Here is a tiny trained network, its code and every weight. The questions are about switching its units off for an input and a class, where a switched-off unit gives its printed mean instead of its output.

import numpy as np


def w(rows, s, z=0):
    codes = np.array(rows[::2]) - 128.0
    scale = np.full(codes.shape[1], s)
    scale[-1] = z or s
    return codes * scale


def f(y):
    return np.maximum(y, 0)


def log_softmax(a):
    a = a - a.max(-1, keepdims=True)
    return a - np.log(np.exp(a).sum(-1, keepdims=True))


def net(x, mask):
    res = np.array(x, float).reshape(1, 7) / 4 @ E
    y = f(res @ A[0][:, :-1].T + A[0][:, -1])
    res = res + np.where(mask, y, B[0][:, -1]) @ B[0][:, :-1]
    return log_softmax(res[-1] @ U[:, :-1].T + U[:, -1])


A, B = {}, {}
E = w([
[95,95,6,206,113,126,93],'x0',
[207,171,94,109,100,181,172],'x1',
[130,148,149,70,160,133,31],'x2',
[89,86,48,22,104,147,111],'x3',
[71,232,134,52,2,175,78],'x4',
[228,50,197,193,42,65,71],'x5',
[60,92,154,100,23,29,72],'x6',
],0.0067)
A[0] = w([
[139,173,156,149,133,101,59,121],'neuron 1',
[221,129,76,110,125,211,129,202],'neuron 2',
[119,213,83,96,136,241,155,179],'neuron 3',
[71,57,111,85,106,122,167,156],'neuron 4',
[90,100,126,113,151,97,140,86],'neuron 5',
[124,125,76,64,117,95,17,124],'neuron 6',
[120,89,105,88,178,143,215,212],'neuron 7',
[130,118,166,168,109,61,86,104],'neuron 8',
[235,131,161,130,159,187,181,166],'neuron 9',
[206,154,171,171,146,124,203,91],'neuron 10',
[74,106,111,255,175,101,144,253],'neuron 11',
[48,158,124,113,141,166,101,67],'neuron 12',
],0.0093,0.0033)
B[0] = w([
[122,141,67,130,130,131,137,172],'neuron 1',
[135,138,64,194,198,90,27,229],'neuron 2',
[64,161,22,131,24,115,196,254],'neuron 3',
[131,86,135,178,178,64,121,190],'neuron 4',
[123,138,136,147,122,147,97,157],'neuron 5',
[216,112,151,34,148,141,131,223],'neuron 6',
[50,143,48,173,97,155,137,220],'neuron 7',
[124,160,4,127,47,154,215,191],'neuron 8',
[171,115,213,212,254,49,89,238],'neuron 9',
[209,65,171,138,221,148,96,210],'neuron 10',
[50,103,112,164,144,66,73,248],'neuron 11',
[177,43,133,64,139,183,131,183],'neuron 12',
],0.0076,0.0086)
U = w([
[183,6,212,163,179,95,60,153],'0',
[113,104,58,3,24,173,232,5],'1',
[27,165,50,249,102,94,155,222],'2',
],0.0065,0.0023)

Each question gives the input, the list of numbers given to net, and the class t.
The units are the neurons (one row each of A and B). Each row of codes is followed by its name. A weight is (code - 128) times the scale printed after its matrix; where a second scale follows, it is the last column's (A, B and U).
mask holds one flag per neuron, in row order. A switched-off neuron (its flag False) gives its mean, the last column of its row in B, instead of its output. The means were averaged over made-up inputs and are rounded, as every weight is.
A unit's drop is (log p(t) with every unit on - log p(t) with that unit switched off) / (log p(t) with every unit on - log p(t) with every unit switched off).
The circuit of an input: a set's keep is (log p(t) with only the set's units on - log p(t) with every unit switched off) / (log p(t) with every unit on - log p(t) with every unit switched off). Starting from all 12 units, units are removed one at a time, each time the one whose removal leaves the highest keep (on an exact tie, the one counted first), for as long as the keep stays at least 0.8.
circuit, biggest first: the units of the circuit, biggest drop first
top k neurons: the k neurons with the biggest drops, biggest first
drop of u: that unit's drop, to one decimal
input [-1,-5,-3,5,0,8,-2], class 1: top 3 neurons	(neuron 9; neuron 8; neuron 2)
input [-1,6,2,2,-1,5,4], class 1: circuit, biggest first	(neuron 9; neuron 11)
input [6,1,4,6,-3,0,1], class 0: circuit, biggest first	(neuron 3)
input [2,-3,-7,3,6,4,5], class 1: circuit, biggest first	(neuron 9; neuron 2)
input [3,-2,-2,6,-2,-6,4], class 1: top 4 neurons	(neuron 9; neuron 2; neuron 12; neuron 6)
input [1,-8,-3,6,1,-2,3], class 0: top 2 neurons	(neuron 3; neuron 4)
input [5,-7,-1,7,1,-7,5], class 1: top 2 neurons	(neuron 9; neuron 6)
input [-1,8,-1,7,7,4,-5], class 2: top 3 neurons	(neuron 2; neuron 3; neuron 9)
input [-1,4,8,-2,2,-3,5], class 1: drop of neuron 3	0.0
input [2,-6,8,-5,-8,0,4], class 2: drop of neuron 9	0.1
input [6,-1,-3,-2,-8,6,3], class 2: drop of neuron 8	1.3
